Input:
[[-0.044 -0.019  0.162  0.185  0.232  0.087  0.192  0.207  0.091  0.086
   0.193 -0.038]
 [ 0.167  0.142 -0.021 -0.042 -0.083  0.046 -0.042 -0.057  0.046  0.056
  -0.044  0.167]
 [ 0.191  0.149  0.228  0.058  0.164  0.198 -0.152 -0.097  0.023 -0.245
  -0.223 -0.134]
 [-0.019  0.000  0.160  0.173  0.218  0.094  0.176  0.190  0.093  0.083
   0.173 -0.022]
 [ 0.111  0.109  0.066  0.078  0.060  0.083  0.102  0.093  0.102  0.134
   0.109  0.146]
 [-0.058 -0.031  0.155  0.180  0.227  0.078  0.189  0.204  0.083  0.081
   0.191 -0.049]
 [-0.048 -0.022  0.159  0.184  0.230  0.084  0.193  0.208  0.090  0.088
   0.194 -0.038]
 [ 0.175  0.148 -0.024 -0.046 -0.089  0.047 -0.046 -0.061  0.047  0.058
  -0.048  0.175]
 [ 0.117  0.115  0.062  0.078  0.055  0.084  0.106  0.095  0.107  0.145
   0.115  0.159]
 [ 0.179  0.138  0.230  0.062  0.170  0.195 -0.149 -0.092  0.020 -0.249
  -0.219 -0.147]
 [-0.123 -0.092  0.112  0.145  0.194  0.028  0.159  0.175  0.038  0.041
   0.163 -0.105]
 [-0.051 -0.025  0.156  0.181  0.227  0.082  0.189  0.204  0.087  0.084
   0.190 -0.042]]
Output: -0.147

Input:
[[ 1.348  0.962  0.917 -0.041  1.234 -1.739  0.940 -0.003]
 [ 1.321 -0.207  0.586 -0.747  0.344 -0.800 -1.460 -0.069]
 [ 0.012  1.596  0.181  0.926  0.612 -0.827  2.212  0.000]
 [ 1.311 -0.675  1.447  0.203  1.320  0.374  1.114  0.534]
 [ 0.638  2.572 -0.943  0.390  0.678 -1.124  0.108 -0.673]
 [ 0.836  0.866  0.804 -0.273  0.379 -2.418  0.578  0.029]]
Output: 0.534

Input:
[[  35.2   58.2  -36.1 -173.0   -4.7  -81.3  217.1  184.7  125.5]
 [-226.6   67.6 -104.8   35.0   68.0    3.8  -89.1    0.7   39.0]
 [  51.3   39.4  -43.1 -151.5   92.3  253.3   87.3 -126.1  -72.9]
 [  67.3  111.2  -85.7   -1.8   91.4   50.2  -76.2 -167.2  261.3]
 [  46.0  167.8   27.3 -142.5  171.3   -3.8  278.5   55.2  -47.5]
 [ 139.1   41.2   28.9 -229.5    8.1   -5.6  196.6  177.0   53.2]
 [-146.1  168.0   47.9  -54.1   63.0  -78.3  231.0   71.7  -61.6]
 [ -75.0  162.5  -82.9    2.1  144.5   76.0   36.8 -219.6   61.3]
 [-175.7  144.5   18.2  -42.4   90.2 -178.1   94.0  106.4   11.6]
 [-201.9   86.2 -159.9  -20.2   45.6  -82.3   26.2  114.0   34.3]
 [ 100.5  123.4  150.5  -22.5 -181.6    3.9  209.7  -73.4  166.8]]
Output: 11.6

Input:
[[  78.46  -68.35 -114.12  123.52  -72.72  -68.41   62.16  -34.42   48.56
    91.10]
 [  -1.54  -85.88   85.75   53.74   68.04   35.78  -83.73 -147.00  -56.56
    66.01]
 [ -22.71  -25.91   30.26  -36.04  -82.81   41.16   46.69  -37.77   48.45
  -102.27]
 [  77.96  -58.17 -202.64  208.30  -70.53 -214.17   52.57  -51.50   47.76
   165.34]
 [   1.66    0.58  -53.53  -84.40  -26.99   11.87    4.45   71.33  -37.54
   -53.27]
 [ -27.78   87.65 -169.53  -77.28  -57.81  -57.54  -39.57   52.12  -37.84
   -38.53]
 [-143.52   48.40   54.95  -38.34  -80.00  100.78 -120.37 -178.34    0.91
  -135.68]
 [ -63.21  -58.92   -3.74  -37.97  -88.67  -30.45   30.90   74.07   39.42
   -81.79]
 [ -44.19   36.77    3.73   46.76   24.84   47.69 -158.54   -7.64  -54.27
   108.06]
 [ -48.73   54.44  -76.65  -84.44  -79.18  -52.67   16.31   50.12    2.48
  -104.51]
 [ -66.52   -6.58  -17.00  -90.06   42.26  -75.23  -54.59  -52.34  -91.29
   -88.55]
 [ -78.65   86.95 -179.38   26.95   -6.70 -177.78 -139.42 -127.11  -94.96
     9.63]]
Output: -104.51

Input:
[[-1.540 -1.328 -1.457 -0.672 -1.122 -1.328 -0.555 -0.370 -1.404 -1.511
   0.226]
 [-0.792  1.509 -1.103 -1.479 -0.904 -1.076  1.693  1.370 -1.166 -1.022
  -2.032]
 [-0.798 -1.227 -0.776 -1.155 -1.085 -0.820 -1.854 -1.819 -0.345 -0.393
  -1.405]
 [-0.968 -1.899 -0.468 -2.178 -2.172 -0.877 -1.813 -1.010 -0.294 -0.460
  -1.637]
 [-1.552 -1.722 -1.490 -0.825 -1.489 -1.671 -0.366  0.286 -1.868 -2.058
   0.817]
 [-1.308 -1.267  0.065 -0.841 -1.420  0.310 -0.319  0.079  0.219  0.372
   0.264]
 [ 0.397  0.610  0.629 -0.658 -0.529  0.587 -0.277 -0.840  0.541  0.738
  -1.136]
 [-1.297 -1.840 -0.167 -1.479 -1.830 -0.179 -1.066 -0.459 -0.156 -0.153
  -0.454]
 [-0.924 -2.058 -1.216 -0.703 -0.713 -1.416 -1.924 -1.469 -1.335 -1.457
  -0.856]
 [-0.716 -0.655 -0.809 -1.690 -1.396 -1.172 -0.349  0.015 -1.165 -1.185
  -1.791]]
Output: -0.454

Input:
[[-0.05  0.18 -0.03  0.02 -0.02 -0.04 -0.04 -0.08 -0.04 -0.10 -0.03 -0.04
  -0.13 -0.10  0.01  0.04]
 [-0.03 -0.10  0.02  0.06  0.02  0.02  0.08  0.00 -0.01  0.05  0.08  0.09
   0.00  0.02  0.01  0.02]
 [-0.04 -0.05  0.01  0.00  0.00  0.05 -0.04  0.03 -0.01  0.05  0.03 -0.10
  -0.06  0.03 -0.01 -0.01]
 [-0.05  0.01  0.03 -0.10  0.02  0.03 -0.06  0.01 -0.09  0.07  0.07  0.07
   0.01  0.00  0.00 -0.01]
 [ 0.01  0.12  0.02 -0.04  0.02  0.03 -0.21  0.09  0.01  0.09 -0.07 -0.21
  -0.04  0.08 -0.01 -0.05]
 [ 0.08 -0.03  0.00  0.13  0.02 -0.06  0.12 -0.01  0.07 -0.02 -0.04  0.09
   0.06  0.04  0.03  0.01]
 [ 0.07  0.03  0.01  0.11  0.03 -0.02 -0.03  0.07  0.10  0.05 -0.08 -0.10
   0.03  0.10  0.02 -0.02]
 [ 0.03  0.05 -0.01  0.18  0.04 -0.07  0.09 -0.01  0.12  0.00  0.00  0.13
   0.05  0.01  0.03  0.05]
 [-0.01 -0.18  0.04 -0.05  0.02  0.03  0.10  0.03  0.01  0.10  0.12  0.24
   0.17  0.03 -0.01  0.01]
 [-0.02 -0.07  0.01  0.03  0.01 -0.01  0.12 -0.05 -0.05  0.00  0.08  0.18
   0.02 -0.03  0.02  0.03]
 [ 0.02  0.02  0.02 -0.12  0.01 -0.02 -0.01  0.03  0.08  0.02  0.04  0.25
   0.24 -0.03 -0.02  0.01]
 [ 0.02 -0.03 -0.01 -0.01 -0.02  0.03 -0.02  0.02  0.00 -0.02 -0.03 -0.13
  -0.03  0.02 -0.01 -0.02]]
Output: 0.03
---
 -6.5   -6.5  -12.7   -0.8
 -1.8   -1.8   14.1   -1.7
→ -6.5, -1.7

 52.5  169.3  -94.7  -90.1  142.3 → 52.5, 142.3

-1.41   1.66  -1.35  -0.68  -0.05  -0.63 → -1.41, -0.63

 0.174   0.084  -0.119  -0.103 → 0.174, -0.103

-10.539   -5.042   -0.826  -18.306   15.738 → -10.539, 15.738

  31.995    96.656   194.444  -139.864   -89.536  -156.128 → 31.995, -156.128

-0.13  -0.11   0.19   0.17   0.11   0.02
 0.15   0.19   0.03  -0.07   0.05   0.06
-0.04  -0.08   0.06   0.22   0.13   0.05
→ -0.13, 0.05

-97.5  -94.3  -89.2  166.4 → -97.5, 166.4

 120.496   105.654   111.799   110.148  -132.913
  79.636   113.041  -137.874    49.872   184.971
→ 120.496, 184.971

-1.21   0.81  -0.53   0.27   1.13 → -1.21, 1.13
